Below are the code and all the weights of a small trained network. Each question names an input and a class and asks about switching units off, where a switched-off unit gives its printed mean instead of its output.

import numpy as np


def w(rows, s, z=0):
    codes = np.array(rows[::2]) - 128.0
    scale = np.full(codes.shape[1], s)
    scale[-1] = z or s
    return codes * scale


def norm(h):
    return h / np.sqrt((h * h).mean(-1, keepdims=True) + 1e-5)


def f(y):
    return y / 2 * (1 + np.tanh(0.7978845608 * (y + 0.044715 * y**3)))


def log_softmax(a):
    a = a - a.max(-1, keepdims=True)
    return a - np.log(np.exp(a).sum(-1, keepdims=True))


def net(x, mask):
    res = np.array(x, float).reshape(1, 7) / 4 @ E
    u = 0
    for l in range(4):
        y = f(norm(res) @ A[l][:, :-1].T + A[l][:, -1])
        res = res + np.where(mask[u : u + 8], y, B[l][:, -1]) @ B[l][:, :-1]
        u += 8
    return log_softmax(norm(res)[-1] @ U[:, :-1].T + U[:, -1])


A, B = {}, {}
E = w([
[134,128,56,108],'x0',
[254,44,219,86],'x1',
[119,67,128,93],'x2',
[81,72,199,54],'x3',
[108,214,185,148],'x4',
[124,46,149,161],'x5',
[190,185,144,15],'x6',
],0.0073)
A[0] = w([
[160,83,105,81,100],'0.n1',
[205,81,2,135,39],'0.n2',
[155,167,183,187,69],'0.n3',
[78,219,86,186,100],'0.n4',
[102,48,219,121,45],'0.n5',
[69,103,210,225,3],'0.n6',
[118,108,114,125,32],'0.n7',
[232,61,107,243,60],'0.n8',
],0.0088,0.006)
B[0] = w([
[112,136,87,86,162],'0.n1',
[133,233,166,169,187],'0.n2',
[76,132,146,133,127],'0.n3',
[103,135,80,219,252],'0.n4',
[198,63,124,78,176],'0.n5',
[107,157,222,63,141],'0.n6',
[52,80,168,155,82],'0.n7',
[155,133,1,155,212],'0.n8',
],0.0094,0.0032)
A[1] = w([
[138,112,80,145,36],'1.n1',
[201,59,181,193,176],'1.n2',
[67,89,41,56,72],'1.n3',
[75,198,139,217,138],'1.n4',
[110,174,197,98,159],'1.n5',
[26,89,85,124,55],'1.n6',
[96,110,82,165,157],'1.n7',
[96,107,248,240,3],'1.n8',
],0.011,0.0041)
B[1] = w([
[129,142,150,145,132],'1.n1',
[76,139,28,135,203],'1.n2',
[31,128,146,165,168],'1.n3',
[89,159,65,133,254],'1.n4',
[147,180,110,163,164],'1.n5',
[161,144,194,212,167],'1.n6',
[112,151,137,177,197],'1.n7',
[33,128,106,7,148],'1.n8',
],0.011,0.0056)
A[2] = w([
[152,84,251,67,47],'2.n1',
[228,186,124,96,111],'2.n2',
[168,108,76,162,125],'2.n3',
[88,94,119,69,48],'2.n4',
[114,103,139,171,9],'2.n5',
[119,83,167,114,16],'2.n6',
[92,111,100,130,22],'2.n7',
[126,157,113,109,2],'2.n8',
],0.011,0.0034)
B[2] = w([
[145,159,2,201,185],'2.n1',
[107,183,241,79,254],'2.n2',
[124,202,102,109,228],'2.n3',
[94,132,94,100,150],'2.n4',
[127,136,167,154,109],'2.n5',
[120,85,102,123,110],'2.n6',
[144,166,144,115,128],'2.n7',
[157,94,164,158,107],'2.n8',
],0.0091,0.0032)
A[3] = w([
[120,124,139,142,2],'3.n1',
[79,150,1,137,176],'3.n2',
[115,154,122,131,53],'3.n3',
[59,129,146,9,62],'3.n4',
[153,25,54,136,163],'3.n5',
[95,148,21,79,60],'3.n6',
[133,190,89,251,53],'3.n7',
[16,47,199,183,52],'3.n8',
],0.007,0.0046)
B[3] = w([
[229,63,52,167,105],'3.n1',
[68,235,166,57,255],'3.n2',
[142,116,92,112,118],'3.n3',
[39,206,159,129,136],'3.n4',
[64,182,16,150,168],'3.n5',
[29,126,215,15,164],'3.n6',
[11,74,23,114,184],'3.n7',
[189,123,254,105,138],'3.n8',
],0.005,0.0071)
U = w([
[137,52,144,150,64],'0',
[189,7,74,75,143],'1',
[95,188,55,208,187],'2',
[89,140,178,77,171],'3',
[192,83,156,173,9],'4',
[171,117,136,161,26],'5',
[116,41,187,229,100],'6',
[226,186,176,76,149],'7',
],0.018,0.012)

Each question gives the input, the list of numbers given to net, and the class t.
The units are the neurons (one row each of A and B). Each row of codes is followed by its name. A weight is (code - 128) times the scale printed after its matrix; where a second scale follows, it is the last column's (A, B and U).
mask holds one flag per neuron, layer by layer. A switched-off neuron (its flag False) gives its mean, the last column of its row in B, instead of its output. The means were averaged over made-up inputs and are rounded, as every weight is.
A unit's drop is (log p(t) with every unit on - log p(t) with that unit switched off) / (log p(t) with every unit on - log p(t) with every unit switched off).
The circuit of an input: a set's keep is (log p(t) with only the set's units on - log p(t) with every unit switched off) / (log p(t) with every unit on - log p(t) with every unit switched off). Starting from the 12 units with the biggest drops (on a tie, the unit counted first), units are removed one at a time, each time the one whose removal leaves the highest keep (on an exact tie, the one counted first), for as long as the keep stays at least 0.8.
circuit, biggest first: the units of the circuit, biggest drop first
unit that matters most: the unit with the biggest drop
top k neurons: the k neurons with the biggest drops, biggest first
top k neurons in layer l: the k neurons of layer l with the biggest drops, biggest first
drop of u: that unit's drop, to one decimal
input [-8,-5,6,4,6,0,-8], class 3: circuit, biggest first -> [1.n8; 0.n6]
input [-7,8,-2,2,6,4,-6], class 3: circuit, biggest first -> [1.n8]
input [4,5,-2,5,-5,-4,-2], class 1: circuit, biggest first -> [1.n4; 2.n2]
input [5,0,7,4,5,7,-3], class 1: circuit, biggest first -> [0.n5; 0.n2]
input [-6,2,4,6,6,6,0], class 1: circuit, biggest first -> [0.n5; 2.n2; 2.n6]
input [-1,0,7,4,-2,2,4], class 1: circuit, biggest first -> [0.n5; 2.n2]
input [-3,1,6,6,-2,-4,4], class 1: circuit, biggest first -> [0.n2; 0.n5; 2.n2]
input [-5,-8,-5,7,-5,6,-2], class 6: top 2 neurons in layer 1 -> [1.n6; 1.n2]
input [-8,4,1,-1,4,-4,-1], class 3: top 2 neurons -> [1.n8; 1.n2]
input [7,6,7,4,-8,-5,-1], class 3: top 2 neurons -> [1.n3; 2.n4]
input [-3,-6,5,8,6,5,-7], class 3: top 2 neurons -> [1.n8; 0.n6]
input [6,4,-2,-6,7,7,4], class 7: top 3 neurons -> [0.n4; 2.n2; 1.n4]
input [6,1,2,-8,-8,-1,4], class 7: top 2 neurons in layer 0 -> [0.n2; 0.n4]
input [8,3,6,1,1,-5,-2], class 3: top 3 neurons -> [0.n1; 1.n3; 1.n6]
input [-7,4,-8,5,-7,8,-3], class 1: unit that matters most -> 0.n5
input [-7,3,-3,-6,4,-5,4], class 7: top 2 neurons in layer 2 -> [2.n2; 2.n1]
input [6,5,5,1,-7,0,-3], class 2: top 3 neurons -> [3.n5; 0.n2; 1.n3]
input [0,3,-5,4,-5,3,2], class 1: top 2 neurons -> [0.n5; 1.n4]
input [4,0,3,-7,8,5,7], class 7: top 2 neurons -> [2.n2; 1.n2]
input [5,6,-2,5,-1,6,7], class 1: top neuron in layer 3 -> [3.n2]
input [8,-6,4,4,-8,-6,5], class 3: top 2 neurons in layer 1 -> [1.n4; 1.n2]
input [6,0,-1,-2,8,2,6], class 7: drop of 1.n3 -> 0.1
input [-5,-4,2,2,-5,5,-5], class 6: drop of 0.n2 -> 0.2
input [-7,0,6,4,-1,-3,-3], class 1: drop of 0.n5 -> 0.6
